Below is a small trained network, with its code and all its weights. Each question gives an input and a class and asks what happens when units are switched off, that is, made to give their printed mean instead of their output.

import numpy as np


def w(rows, s, z=0):
    codes = np.array(rows[::2]) - 128.0
    scale = np.full(codes.shape[1], s)
    scale[-1] = z or s
    return codes * scale


def norm(h):
    return h / np.sqrt((h * h).mean(-1, keepdims=True) + 1e-5)


def f(y):
    return y / 2 * (1 + np.tanh(0.7978845608 * (y + 0.044715 * y**3)))


def log_softmax(a):
    a = a - a.max(-1, keepdims=True)
    return a - np.log(np.exp(a).sum(-1, keepdims=True))


def net(x, mask):
    res = np.array(x, float).reshape(1, 6) / 4 @ E
    u = 0
    for l in range(3):
        y = f(norm(res) @ A[l][:, :-1].T + A[l][:, -1])
        res = res + np.where(mask[u : u + 6], y, B[l][:, -1]) @ B[l][:, :-1]
        u += 6
    return log_softmax(norm(res)[-1] @ U[:, :-1].T + U[:, -1])


A, B = {}, {}
E = w([
[128,126,127,130,128,128,126,127,129,129],'x0',
[138,109,254,146,54,200,86,211,104,123],'x1',
[79,70,47,124,119,119,135,227,103,53],'x2',
[161,60,151,122,172,115,130,131,7,190],'x3',
[77,96,165,103,88,96,153,120,131,134],'x4',
[166,80,134,74,184,147,28,55,131,37],'x5',
],0.0082)
A[0] = w([
[72,60,24,84,115,190,110,209,103,120,2],'0.n0',
[120,208,166,182,161,71,179,237,122,208,36],'0.n1',
[103,140,130,193,111,186,172,119,255,92,48],'0.n2',
[162,67,152,164,196,42,133,186,75,163,73],'0.n3',
[131,116,204,181,82,181,113,211,122,129,75],'0.n4',
[131,168,222,113,105,187,95,195,93,48,82],'0.n5',
],0.0069,0.0047)
B[0] = w([
[212,126,236,187,219,141,193,118,221,153,187],'0.n0',
[40,149,103,185,254,129,99,214,63,16,235],'0.n1',
[100,58,42,210,103,216,141,72,58,158,206],'0.n2',
[173,126,16,182,83,109,110,28,103,104,201],'0.n3',
[170,239,80,91,78,171,186,158,124,218,251],'0.n4',
[248,184,154,73,110,61,124,167,60,151,252],'0.n5',
],0.0096,0.0038)
A[1] = w([
[155,177,79,163,2,127,164,130,236,20,6],'1.n0',
[100,88,118,138,143,153,38,78,146,171,133],'1.n1',
[110,60,153,199,190,124,132,114,13,237,5],'1.n2',
[122,170,59,74,168,88,190,98,151,138,64],'1.n3',
[161,167,172,143,182,190,167,117,160,214,205],'1.n4',
[155,120,102,179,61,130,120,120,61,145,145],'1.n5',
],0.0069,0.0021)
B[1] = w([
[207,81,112,146,82,136,140,54,81,101,205],'1.n0',
[163,117,180,144,55,140,70,137,157,120,169],'1.n1',
[107,65,128,157,65,169,149,124,158,99,247],'1.n2',
[161,161,84,125,113,73,121,213,118,162,224],'1.n3',
[101,82,123,112,98,27,161,94,255,119,254],'1.n4',
[146,116,66,102,179,196,190,34,120,50,224],'1.n5',
],0.0096,0.0035)
A[2] = w([
[139,92,73,121,149,233,210,126,148,74,173],'2.n0',
[105,125,2,62,160,35,112,130,143,126,144],'2.n1',
[114,106,146,131,126,103,119,79,204,226,64],'2.n2',
[36,181,129,203,151,126,120,180,115,163,66],'2.n3',
[139,132,191,47,190,108,9,86,117,17,110],'2.n4',
[178,79,187,209,162,91,166,186,214,53,253],'2.n5',
],0.0085,0.0039)
B[2] = w([
[142,67,200,108,106,110,6,57,173,100,254],'2.n0',
[175,187,174,62,65,196,130,201,83,174,251],'2.n1',
[163,87,185,107,173,125,126,122,126,182,164],'2.n2',
[97,113,79,74,183,125,68,178,140,44,191],'2.n3',
[6,138,76,159,157,115,182,211,122,51,210],'2.n4',
[80,118,185,104,209,26,164,77,174,240,245],'2.n5',
],0.011,0.0061)
U = w([
[183,198,140,57,125,148,146,188,76,179,216],'0',
[8,123,115,146,188,115,137,184,117,57,1],'1',
[109,94,203,132,174,90,148,108,191,201,47],'2',
[146,63,102,177,102,170,104,56,92,122,205],'3',
],0.014,0.00062)

Each question gives the input, the list of numbers given to net, and the class t.
The units are the neurons (one row each of A and B). Each row of codes is followed by its name. A weight is (code - 128) times the scale printed after its matrix; where a second scale follows, it is the last column's (A, B and U).
mask holds one flag per neuron, layer by layer. A switched-off neuron (its flag False) gives its mean, the last column of its row in B, instead of its output. The means were averaged over made-up inputs and are rounded, as every weight is.
A unit's drop is (log p(t) with every unit on - log p(t) with that unit switched off) / (log p(t) with every unit on - log p(t) with every unit switched off).
The circuit of an input: a set's keep is (log p(t) with only the set's units on - log p(t) with every unit switched off) / (log p(t) with every unit on - log p(t) with every unit switched off). Starting from the 12 units with the biggest drops (on a tie, the unit counted first), units are removed one at a time, each time the one whose removal leaves the highest keep (on an exact tie, the one counted first), for as long as the keep stays at least 0.8.
units of the circuit, in order: the units of the circuit, biggest drop first
unit that matters most: the unit with the biggest drop
top k neurons: the k neurons with the biggest drops, biggest first
k most important neurons of layer l: the k neurons of layer l with the biggest drops, biggest first
drop of u: that unit's drop, to one decimal
input [-8,5,-3,-6,-1,5], class 3: top 3 neurons	(0.n2 0.n1 2.n1)
input [-7,-2,2,0,8,-1], class 0: units of the circuit, in order	(2.n1)
input [2,4,0,7,1,-5], class 3: units of the circuit, in order	(0.n3 1.n5)
input [-8,-1,6,7,8,2], class 3: top 3 neurons	(0.n3 1.n4 0.n1)
input [4,-8,-3,8,4,1], class 0: top 2 neurons	(2.n1 0.n2)
input [8,-1,5,-5,2,-2], class 2: top 2 neurons	(0.n0 2.n5)
input [-2,4,6,-8,8,7], class 3: top 2 neurons	(1.n0 0.n1)
input [-2,7,-3,-7,6,-4], class 0: top 2 neurons	(0.n4 0.n5)
input [6,-3,5,7,7,-2], class 3: top 3 neurons	(0.n3 1.n4 1.n5)
input [-4,-7,-5,7,-1,-3], class 0: 2 most important neurons of layer 0	(0.n2 0.n0)
input [-6,-6,6,-6,-2,2], class 0: top 3 neurons	(2.n1 1.n3 1.n2)
input [-7,7,7,0,7,-6], class 0: top 3 neurons	(0.n4 0.n5 2.n4)
input [-7,-4,1,2,-3,8], class 1: top 2 neurons	(2.n4 0.n4)
input [8,6,3,0,2,-7], class 1: top 3 neurons	(0.n1 2.n1 2.n3)
input [-8,-1,2,8,6,8], class 1: unit that matters most	2.n4
input [4,-5,-7,2,0,-8], class 1: 2 most important neurons of layer 0	(0.n1 0.n0)
input [7,5,5,8,7,-8], class 1: top 4 neurons	(0.n1 0.n2 1.n0 2.n3)
input [-6,-4,8,8,5,-3], class 2: 2 most important neurons of layer 0	(0.n0 0.n2)
input [-8,-8,8,0,-2,-4], class 0: top 2 neurons	(2.n1 1.n3)
input [1,-4,-6,-6,-4,8], class 1: units of the circuit, in order	(2.n4)
input [-8,4,8,-7,3,4], class 2: top 3 neurons	(0.n0 2.n5 0.n3)
input [2,-6,-4,-8,-4,-3], class 3: top 2 neurons	(0.n2 1.n0)
input [-7,8,-5,-1,7,-1], class 0: 2 most important neurons of layer 2	(2.n5 2.n0)
input [-2,-5,8,4,-4,6], class 2: 2 most important neurons of layer 0	(0.n0 0.n4)
input [4,6,0,3,4,-7], class 1: 2 most important neurons of layer 2	(2.n1 2.n3)
input [0,5,6,-5,2,-3], class 2: 2 most important neurons of layer 1	(1.n4 1.n3)
input [8,6,-2,3,8,-4], class 0: unit that matters most	0.n4
input [-5,1,-7,-2,-5,-8], class 1: drop of 0.n1	1.0
input [0,2,0,4,-3,-5], class 1: drop of 0.n1	1.5
input [4,-5,2,-8,-4,-4], class 3: drop of 0.n2	0.6
